Below are the code and all the weights of a small trained network. Each question names an input and a class and asks about switching units off, where a switched-off unit gives its printed mean instead of its output.

import numpy as np


def w(rows, s, z=0):
    codes = np.array(rows[::2]) - 128.0
    scale = np.full(codes.shape[1], s)
    scale[-1] = z or s
    return codes * scale


def f(y):
    return y / 2 * (1 + np.tanh(0.7978845608 * (y + 0.044715 * y**3)))


def log_softmax(a):
    a = a - a.max(-1, keepdims=True)
    return a - np.log(np.exp(a).sum(-1, keepdims=True))


def net(x, mask):
    res = np.array(x, float).reshape(1, 7) / 4 @ E
    y = f(res @ A[0][:, :-1].T + A[0][:, -1])
    res = res + np.where(mask, y, B[0][:, -1]) @ B[0][:, :-1]
    return log_softmax(res[-1] @ U[:, :-1].T + U[:, -1])


A, B = {}, {}
E = w([
[8,254,219],'x0',
[129,125,128],'x1',
[127,128,128],'x2',
[20,109,46],'x3',
[125,126,128],'x4',
[130,129,128],'x5',
[15,4,199],'x6',
],0.0077)
A[0] = w([
[187,196,126,162],'N1',
[212,185,115,197],'N2',
[61,87,126,91],'N3',
[148,239,96,168],'N4',
[212,5,117,253],'N5',
[203,89,49,221],'N6',
[200,170,69,210],'N7',
[113,49,167,155],'N8',
[198,77,181,155],'N9',
[153,151,234,125],'N10',
[154,81,149,167],'N11',
[118,60,59,126],'N12',
],0.015,0.0054)
B[0] = w([
[51,95,89,194],'N1',
[78,70,79,212],'N2',
[168,78,144,175],'N3',
[68,152,33,205],'N4',
[233,190,41,251],'N5',
[238,62,121,227],'N6',
[181,53,106,215],'N7',
[128,172,184,187],'N8',
[123,216,79,179],'N9',
[96,137,254,170],'N10',
[148,164,108,161],'N11',
[211,149,196,186],'N12',
],0.025,0.017)
U = w([
[148,78,80,126],'0',
[11,85,115,67],'1',
[162,28,119,89],'2',
[53,159,57,184],'3',
[140,184,99,102],'4',
[84,153,215,4],'5',
[163,140,140,211],'6',
[73,13,191,242],'7',
],0.011,0.0033)

Each question gives the input, the list of numbers given to net, and the class t.
The units are the neurons (one row each of A and B). Each row of codes is followed by its name. A weight is (code - 128) times the scale printed after its matrix; where a second scale follows, it is the last column's (A, B and U).
mask holds one flag per neuron, in row order. A switched-off neuron (its flag False) gives its mean, the last column of its row in B, instead of its output. The means were averaged over made-up inputs and are rounded, as every weight is.
A unit's drop is (log p(t) with every unit on - log p(t) with that unit switched off) / (log p(t) with every unit on - log p(t) with every unit switched off).
The circuit of an input: a set's keep is (log p(t) with only the set's units on - log p(t) with every unit switched off) / (log p(t) with every unit on - log p(t) with every unit switched off). Starting from all 12 units, units are removed one at a time, each time the one whose removal leaves the highest keep (on an exact tie, the one counted first), for as long as the keep stays at least 0.8.
units of the circuit, in order: the units of the circuit, biggest drop first
top k neurons: the k neurons with the biggest drops, biggest first
drop when u is switched off: that unit's drop, to one decimal
input [5,-1,-4,1,8,7,8], class 7: units of the circuit, in order	N5
input [8,8,-7,-1,-2,0,-7], class 1: units of the circuit, in order	N5, N1
input [-1,-3,-1,7,4,6,1], class 6: top 2 neurons	N7, N2
input [-5,8,-2,-1,4,6,2], class 4: top 2 neurons	N5, N9
input [1,-1,-4,1,-5,-2,3], class 7: top 2 neurons	N5, N9
input [-2,-1,-7,8,-2,4,1], class 6: top 2 neurons	N7, N2
input [-5,-5,7,-4,-1,-6,1], class 4: top 2 neurons	N9, N5
input [5,0,-4,8,2,-4,-1], class 3: top 3 neurons	N6, N7, N10
input [3,-1,6,-1,6,2,-4], class 1: top 2 neurons	N5, N9
input [-8,1,8,-8,-7,7,1], class 4: top 4 neurons	N9, N5, N11, N3
input [1,-7,-4,4,6,-1,7], class 7: top 3 neurons	N5, N3, N9
input [-4,0,0,1,2,-5,-6], class 2: top 3 neurons	N6, N7, N9
input [2,-3,-2,1,0,-3,-4], class 3: top 2 neurons	N4, N10
input [6,-6,-4,8,8,-8,8], class 7: top neuron	N5
input [2,-1,0,8,7,0,-5], class 3: top 2 neurons	N6, N4
input [5,-4,-7,6,-5,-4,1], class 7: drop when N4 is switched off	0.2
input [3,2,1,-7,-7,8,-7], class 1: drop when N5 is switched off	0.1
input [2,0,7,-7,-3,2,5], class 5: drop when N10 is switched off	0.1
input [-1,1,-8,2,6,3,2], class 6: drop when N2 is switched off	0.2
input [5,3,-5,3,-1,4,-8], class 3: units of the circuit, in order	N4
